Here is a tiny trained network, its code and every weight. The questions are about switching its units off for an input and a class, where a switched-off unit gives its printed mean instead of its output.

import numpy as np


def w(rows, s, z=0):
    codes = np.array(rows[::2]) - 128.0
    scale = np.full(codes.shape[1], s)
    scale[-1] = z or s
    return codes * scale


def f(y):
    return y / 2 * (1 + np.tanh(0.7978845608 * (y + 0.044715 * y**3)))


def log_softmax(a):
    a = a - a.max(-1, keepdims=True)
    return a - np.log(np.exp(a).sum(-1, keepdims=True))


def net(x, mask):
    res = np.array(x, float).reshape(1, 7) / 4 @ E
    y = f(res @ A[0][:, :-1].T + A[0][:, -1])
    res = res + np.where(mask, y, B[0][:, -1]) @ B[0][:, :-1]
    return log_softmax(res[-1] @ U[:, :-1].T + U[:, -1])


A, B = {}, {}
E = w([
[129,129,129,129,126],'x0',
[127,127,124,130,128],'x1',
[103,109,230,62,166],'x2',
[218,163,127,32,45],'x3',
[71,3,127,121,57],'x4',
[234,41,233,207,139],'x5',
[134,131,116,136,122],'x6',
],0.006)
A[0] = w([
[117,223,146,134,171,25],'n0',
[135,118,72,198,60,239],'n1',
[138,130,191,162,107,35],'n2',
[53,129,125,2,166,112],'n3',
[149,217,147,175,171,84],'n4',
[171,196,130,152,202,167],'n5',
[72,131,156,179,150,33],'n6',
[154,173,125,155,138,168],'n7',
[195,78,128,156,149,69],'n8',
[158,134,130,87,64,46],'n9',
[48,14,124,125,28,91],'n10',
[78,160,86,117,101,79],'n11',
[107,127,111,179,149,208],'n12',
[67,112,123,171,216,96],'n13',
[60,167,128,87,110,36],'n14',
[173,153,114,89,241,60],'n15',
[169,121,183,168,113,67],'n16',
[47,157,131,231,147,72],'n17',
[172,154,152,67,50,63],'n18',
[182,126,111,64,104,25],'n19',
[66,118,100,114,80,74],'n20',
[169,109,172,164,109,50],'n21',
[55,132,159,160,213,118],'n22',
[92,117,153,151,75,24],'n23',
[75,175,107,112,107,119],'n24',
[188,65,124,152,143,83],'n25',
[74,157,86,107,110,42],'n26',
[104,100,234,51,148,188],'n27',
[160,172,133,113,77,180],'n28',
[189,73,135,126,178,67],'n29',
[79,50,114,121,63,168],'n30',
[136,135,75,181,107,255],'n31',
[166,213,139,156,166,15],'n32',
[185,132,90,97,204,21],'n33',
[160,151,152,54,70,71],'n34',
[92,144,89,66,153,128],'n35',
[200,126,117,56,111,70],'n36',
[76,128,237,66,203,251],'n37',
[76,112,133,177,196,170],'n38',
[166,164,137,99,68,109],'n39',
],0.0088,0.0045)
B[0] = w([
[230,116,154,111,204,153],'n0',
[113,173,229,129,70,216],'n1',
[217,141,83,151,176,124],'n2',
[176,184,132,172,130,215],'n3',
[140,82,198,31,170,169],'n4',
[163,113,212,72,124,204],'n5',
[217,72,50,77,156,131],'n6',
[103,111,177,117,94,165],'n7',
[203,197,94,211,202,148],'n8',
[167,81,67,105,140,141],'n9',
[251,138,223,31,234,222],'n10',
[204,173,118,166,176,161],'n11',
[131,121,119,119,66,184],'n12',
[184,72,57,102,75,178],'n13',
[137,169,74,154,190,151],'n14',
[239,115,199,42,150,151],'n15',
[158,202,38,172,207,146],'n16',
[206,26,57,129,79,177],'n17',
[129,37,32,139,107,173],'n18',
[205,55,51,121,141,139],'n19',
[203,133,150,146,197,150],'n20',
[182,177,56,177,205,140],'n21',
[184,92,56,153,89,185],'n22',
[254,125,101,49,179,114],'n23',
[150,133,115,174,149,175],'n24',
[169,213,62,169,202,152],'n25',
[212,174,82,186,215,154],'n26',
[74,204,173,142,72,223],'n27',
[121,74,134,156,90,184],'n28',
[151,182,79,178,172,140],'n29',
[200,139,222,62,167,205],'n30',
[107,166,216,148,36,215],'n31',
[218,114,202,34,234,149],'n32',
[184,120,140,87,149,121],'n33',
[199,71,51,160,92,171],'n34',
[181,162,123,191,154,183],'n35',
[176,43,60,138,101,162],'n36',
[153,143,138,163,32,253],'n37',
[168,81,104,127,70,193],'n38',
[150,57,93,128,99,163],'n39',
],0.0073,0.0059)
U = w([
[152,103,165,55,190,69],'0',
[150,190,70,211,198,66],'1',
[124,130,140,137,105,255],'2',
[144,43,60,121,108,24],'3',
[124,146,139,136,102,198],'4',
[121,139,140,132,103,201],'5',
[124,163,146,138,84,125],'6',
[10,107,101,141,143,7],'7',
],0.013,0.0075)

Each question gives the input, the list of numbers given to net, and the class t.
The units are the neurons (one row each of A and B). Each row of codes is followed by its name. A weight is (code - 128) times the scale printed after its matrix; where a second scale follows, it is the last column's (A, B and U).
mask holds one flag per neuron, in row order. A switched-off neuron (its flag False) gives its mean, the last column of its row in B, instead of its output. The means were averaged over made-up inputs and are rounded, as every weight is.
A unit's drop is (log p(t) with every unit on - log p(t) with that unit switched off) / (log p(t) with every unit on - log p(t) with every unit switched off).
The circuit of an input: a set's keep is (log p(t) with only the set's units on - log p(t) with every unit switched off) / (log p(t) with every unit on - log p(t) with every unit switched off). Starting from the 12 units with the biggest drops (on a tie, the unit counted first), units are removed one at a time, each time the one whose removal leaves the highest keep (on an exact tie, the one counted first), for as long as the keep stays at least 0.8.
circuit, biggest first: the units of the circuit, biggest drop first
most important unit: the unit with the biggest drop
top k neurons: the k neurons with the biggest drops, biggest first
drop when u is switched off: that unit's drop, to one decimal
input [-2,0,-7,-5,5,-8,0], class 1: circuit, biggest first -> [n26]
input [-3,-5,-7,-8,-4,3,5], class 3: circuit, biggest first -> [n17 n13]
input [-5,-6,8,8,-3,6,3], class 3: circuit, biggest first -> [n18 n36 n34]
input [4,-3,-2,-6,0,-7,-2], class 1: circuit, biggest first -> [n26 n11]
input [2,5,-8,-8,-8,8,-1], class 0: top 3 neurons -> [n4 n5 n32]
input [7,6,6,-1,8,2,2], class 0: top 2 neurons -> [n10 n30]
input [-7,4,3,5,7,6,6], class 0: top 2 neurons -> [n10 n30]
input [-3,-2,-8,-8,-5,0,7], class 3: top 2 neurons -> [n17 n13]
input [6,4,7,-2,7,-3,-5], class 0: top 3 neurons -> [n10 n30 n31]
input [4,-7,3,8,7,-5,-6], class 3: top 3 neurons -> [n18 n34 n36]
input [4,-4,-1,5,-2,5,1], class 1: top 2 neurons -> [n16 n8]
input [5,3,-7,-2,0,-8,2], class 1: top 2 neurons -> [n26 n11]
input [-7,2,5,8,7,1,2], class 3: top 2 neurons -> [n18 n34]
input [5,2,8,4,2,2,-1], class 6: top 2 neurons -> [n27 n37]
input [-2,3,-1,7,-7,-1,-4], class 0: most important unit -> n32
input [5,4,1,6,-1,-4,-2], class 3: drop when n18 is switched off -> 0.2
input [8,4,-1,-6,-5,8,-3], class 1: drop when n29 is switched off -> 0.2
input [-4,-3,-4,8,8,2,-4], class 0: drop when n30 is switched off -> 0.5
